W =
[[116 146 123 155 131 118 127 106]
 [120 137 121 142 131 125 125 115]
 [116 144 122 154 132 119 127 108]
 [118 140 121 149 132 122 125 110]
 [117 143 121 152 132 120 126 109]
 [119 140 121 147 131 122 125 111]
 [119 138 120 146 131 124 125 114]
 [119 139 120 146 131 123 125 112]
 [120 138 121 144 131 124 125 114]
 [117 142 121 151 132 121 125 110]]
Indices start at 1.
row 1 col 1: 116
row 9 col 2: 138
row 4 col 5: 132
row 10 col 8: 110
row 8 col 7: 125
row 1 col 7: 127
row 7 col 5: 131
row 3 col 3: 122
row 6 col 5: 131
row 2 col 5: 131
row 9 col 3: 121
row 3 col 6: 119
row 8 col 1: 119
row 9 col 8: 114
row 7 col 4: 146
row 10 col 4: 151
row 9 col 4: 144
row 5 col 3: 121
row 2 col 2: 137
row 3 col 8: 108
row 1 col 4: 155
row 5 col 2: 143
row 7 col 7: 125
row 2 col 1: 120
row 8 col 6: 123
row 9 col 7: 125
row 4 col 6: 122
row 2 col 7: 125
row 4 col 8: 110

m =
[[127 123 127 129 128 138 139 133 124 130 129 126 127 135]
 [125 127 128 130 128 125 132 121 124 129 131 126 124 130]
 [130 138 128 128 130 105 122 133 134 124 125 133 123 117]
 [128 130 127 128 128 141 132 134 129 127 127 129 139 133]
 [129 134 134 127 127 144 129 135 131 126 132 129 127 133]
 [129 126 127 127 128 111 125 130 128 129 127 128 129 121]]
Rows and columns are counted from 1.
(1, 1) -> 127
(5, 2) -> 134
(1, 11) -> 129
(4, 6) -> 141
(6, 6) -> 111
(6, 3) -> 127
(1, 7) -> 139
(4, 1) -> 128
(5, 7) -> 129
(6, 4) -> 127
(2, 7) -> 132
(5, 12) -> 129
(3, 7) -> 122
(2, 11) -> 131
(6, 8) -> 130
(1, 4) -> 129
(4, 13) -> 139
(3, 12) -> 133
(4, 5) -> 128
(5, 5) -> 127
(6, 5) -> 128
(3, 1) -> 130
(2, 4) -> 130
(1, 10) -> 130
(2, 10) -> 129
(3, 10) -> 124
(3, 6) -> 105
(1, 2) -> 123
(2, 9) -> 124

a =
132	135	135	107	105	126
120	130	131	110	120	118
137	134	137	136	144	131
120	126	129	119	109	124
120	115	118	138	134	129
Indices start at 1.
row 1 col 1	132
row 5 col 4	138
row 2 col 3	131
row 2 col 4	110
row 4 col 6	124
row 1 col 5	105
row 5 col 5	134
row 2 col 1	120

M =
[[127 132 114 133 131 126 138 143 123 131 143 126]
 [133 142 132 123 130 120 134 146 122 129 103 119]
 [120 107 105 124 133 144 119 149 124 118 145 143]
 [135 121 134 126 125 130 120 117 124 133 130 120]]
Rows and columns are counted from 1.
(1, 1) = 127
(3, 8) = 149
(4, 5) = 125
(2, 11) = 103
(4, 10) = 133
(3, 1) = 120
(4, 6) = 130
(2, 6) = 120
(3, 12) = 143
(3, 5) = 133
(2, 9) = 122
(4, 9) = 124
(3, 11) = 145
(1, 12) = 126
(3, 2) = 107
(1, 8) = 143

arr =
[[147 126 132 129 118 141 127 140 126 118 112 131 136 122 133 123]
 [122 126 127 126 129 119 130 125 122 125 128 131 126 130 124 133]
 [125 126 128 125 126 120 129 127 120 124 124 133 127 134 124 134]
 [119 128 124 128 132 119 130 122 127 128 134 128 124 126 125 131]
 [131 127 132 124 124 127 127 132 119 124 120 133 130 137 126 132]
 [115 130 123 130 136 122 129 119 134 135 142 123 122 125 126 128]
 [111 135 122 134 143 128 126 115 147 148 156 115 119 126 129 124]
 [122 126 127 125 128 118 130 125 121 125 127 131 126 131 124 133]
 [127 127 129 124 126 122 129 129 119 124 123 133 128 135 124 133]
 [138 127 132 126 122 134 126 135 122 123 117 133 133 133 129 129]
 [120 127 126 127 130 118 130 123 124 127 130 129 125 128 124 132]
 [124 126 127 125 127 120 130 127 120 124 124 133 127 132 124 134]
 [124 126 127 125 127 120 130 126 120 124 125 132 126 132 124 133]
 [118 128 124 129 133 119 130 121 130 130 136 126 124 126 125 130]]
Rows and columns are counted from 1.
row 1 col 1: 147
row 4 col 15: 125
row 10 col 5: 122
row 8 col 3: 127
row 7 col 2: 135
row 9 col 13: 128
row 14 col 16: 130
row 13 col 7: 130
row 10 col 16: 129
row 4 col 8: 122
row 4 col 10: 128
row 13 col 4: 125
row 6 col 7: 129
row 5 col 11: 120
row 9 col 15: 124
row 8 col 2: 126
row 9 col 4: 124
row 3 col 10: 124
row 14 col 1: 118
row 6 col 4: 130
row 4 col 16: 131
row 10 col 12: 133
row 4 col 9: 127
row 12 col 11: 124
row 5 col 4: 124
row 13 col 3: 127
row 10 col 4: 126
row 7 col 15: 129
row 11 col 10: 127
row 4 col 1: 119
row 12 col 9: 120
row 2 col 8: 125
row 2 col 3: 127
row 12 col 1: 124
row 12 col 2: 126
row 7 col 10: 148
row 10 col 15: 129

grid =
[[119 130 129 128 131 124 129 127 129 123 127]
 [111 130 128 123 134 127 130 125 130 119 125]
 [114 130 128 124 133 126 130 125 130 121 126]
 [117 130 128 126 132 126 130 126 130 122 126]
 [118 130 129 127 131 125 129 127 129 123 127]
 [107 130 127 121 138 129 129 124 131 116 125]
 [115 130 128 125 133 126 130 125 130 121 126]
 [110 130 128 123 135 127 130 125 130 118 125]
 [113 130 128 124 134 127 130 125 130 120 126]
 [117 130 128 126 132 126 129 126 130 123 126]
 [116 130 128 125 132 126 130 125 130 122 126]
 [118 130 128 127 131 125 129 127 129 123 126]
 [108 130 128 122 136 128 129 125 130 117 125]]
Rows and columns are counted from 1.
(1, 1): 119
(12, 3): 128
(13, 6): 128
(8, 10): 118
(11, 1): 116
(13, 4): 122
(5, 9): 129
(2, 2): 130
(13, 3): 128
(6, 4): 121
(7, 9): 130
(2, 6): 127
(10, 3): 128
(9, 8): 125
(13, 10): 117
(8, 3): 128
(4, 6): 126
(12, 1): 118
(9, 11): 126
(1, 11): 127
(9, 2): 130
(1, 8): 127
(11, 5): 132
(8, 6): 127
(2, 5): 134
(7, 2): 130
(12, 2): 130
(11, 6): 126
(7, 8): 125
(8, 2): 130
(13, 11): 125
(4, 8): 126
(5, 8): 127
(2, 10): 119
(8, 9): 130
(5, 1): 118
(6, 1): 107
